Below are the code and all the weights of a small trained network. Each question names an input and a class and asks about switching units off, where a switched-off unit gives its printed mean instead of its output.

import numpy as np


def w(rows, s, z=0):
    codes = np.array(rows[::2]) - 128.0
    scale = np.full(codes.shape[1], s)
    scale[-1] = z or s
    return codes * scale


def f(y):
    return y / 2 * (1 + np.tanh(0.7978845608 * (y + 0.044715 * y**3)))


def log_softmax(a):
    a = a - a.max(-1, keepdims=True)
    return a - np.log(np.exp(a).sum(-1, keepdims=True))


def net(x, mask):
    res = np.array(x, float).reshape(1, 4) / 4 @ E
    y = f(res @ A[0][:, :-1].T + A[0][:, -1])
    res = res + np.where(mask, y, B[0][:, -1]) @ B[0][:, :-1]
    return log_softmax(res[-1] @ U[:, :-1].T + U[:, -1])


A, B = {}, {}
E = w([
[112,70,168,246,149,61],'x0',
[197,86,126,117,133,3],'x1',
[149,184,32,156,67,135],'x2',
[125,208,90,123,168,113],'x3',
],0.013)
A[0] = w([
[93,188,105,103,153,145,52],'neuron 1',
[110,114,110,203,246,82,186],'neuron 2',
[149,104,85,74,150,178,115],'neuron 3',
[174,127,134,19,118,149,128],'neuron 4',
[103,249,29,129,168,176,158],'neuron 5',
[80,73,200,189,70,73,226],'neuron 6',
[115,76,245,137,227,126,162],'neuron 7',
[160,129,111,131,125,125,140],'neuron 8',
[121,126,162,169,192,169,144],'neuron 9',
[75,133,180,75,188,126,100],'neuron 10',
[165,140,119,110,192,34,175],'neuron 11',
[91,185,121,97,150,135,60],'neuron 12',
[174,99,35,142,32,157,3],'neuron 13',
[51,85,136,132,103,197,168],'neuron 14',
[104,175,96,116,136,182,94],'neuron 15',
[219,139,122,122,152,86,143],'neuron 16',
],0.014,0.0057)
B[0] = w([
[117,100,126,81,100,173,171],'neuron 1',
[116,133,143,252,144,121,205],'neuron 2',
[167,115,104,163,163,115,171],'neuron 3',
[174,96,140,128,201,76,197],'neuron 4',
[118,107,26,102,54,148,254],'neuron 5',
[179,87,194,81,178,115,222],'neuron 6',
[106,82,189,188,206,167,230],'neuron 7',
[138,162,127,122,109,140,139],'neuron 8',
[150,86,142,91,149,115,168],'neuron 9',
[111,106,145,165,144,152,175],'neuron 10',
[182,154,68,123,101,104,201],'neuron 11',
[132,92,144,88,116,138,163],'neuron 12',
[89,157,162,178,126,197,178],'neuron 13',
[179,137,131,136,179,71,192],'neuron 14',
[136,118,50,107,115,95,189],'neuron 15',
[175,198,81,88,110,99,178],'neuron 16',
],0.012,0.021)
U = w([
[206,160,104,215,197,100,222],'0',
[103,197,31,191,77,185,155],'1',
[141,134,185,94,120,185,58],'2',
[45,119,98,76,139,183,4],'3',
[115,71,212,215,219,200,162],'4',
[191,113,48,11,135,145,145],'5',
],0.011,0.0038)

Each question gives the input, the list of numbers given to net, and the class t.
The units are the neurons (one row each of A and B). Each row of codes is followed by its name. A weight is (code - 128) times the scale printed after its matrix; where a second scale follows, it is the last column's (A, B and U).
mask holds one flag per neuron, in row order. A switched-off neuron (its flag False) gives its mean, the last column of its row in B, instead of its output. The means were averaged over made-up inputs and are rounded, as every weight is.
A unit's drop is (log p(t) with every unit on - log p(t) with that unit switched off) / (log p(t) with every unit on - log p(t) with every unit switched off).
The circuit of an input: a set's keep is (log p(t) with only the set's units on - log p(t) with every unit switched off) / (log p(t) with every unit on - log p(t) with every unit switched off). Starting from the 12 units with the biggest drops (on a tie, the unit counted first), units are removed one at a time, each time the one whose removal leaves the highest keep (on an exact tie, the one counted first), for as long as the keep stays at least 0.8.
units of the circuit, in order: the units of the circuit, biggest drop first
top k neurons: the k neurons with the biggest drops, biggest first
drop of u: that unit's drop, to one decimal
input [5,4,5,-8], class 4: top 3 neurons => (neuron 6; neuron 5; neuron 13)
input [2,3,8,-8], class 4: units of the circuit, in order => (neuron 13)
input [3,1,7,-3], class 4: units of the circuit, in order => (neuron 11; neuron 13)
input [-1,3,3,1], class 1: units of the circuit, in order => (neuron 6; neuron 14)
input [-1,6,1,-4], class 5: top 2 neurons => (neuron 2; neuron 7)
input [6,5,-5,7], class 4: top 3 neurons => (neuron 7; neuron 5; neuron 6)
input [5,-8,4,-3], class 0: top 4 neurons => (neuron 14; neuron 7; neuron 1; neuron 12)
input [-3,5,4,2], class 5: top 3 neurons => (neuron 2; neuron 7; neuron 16)
input [-8,-1,-8,4], class 4: top 3 neurons => (neuron 10; neuron 16; neuron 11)
input [-5,2,7,1], class 1: top 2 neurons => (neuron 13; neuron 6)
input [1,4,3,-7], class 5: top 3 neurons => (neuron 7; neuron 2; neuron 10)
input [1,8,5,4], class 1: drop of neuron 6 => 0.3
input [-2,5,-5,-5], class 4: drop of neuron 7 => 0.4
input [4,6,-8,5], class 4: units of the circuit, in order => (neuron 7)
input [0,6,4,8], class 1: drop of neuron 6 => 0.1
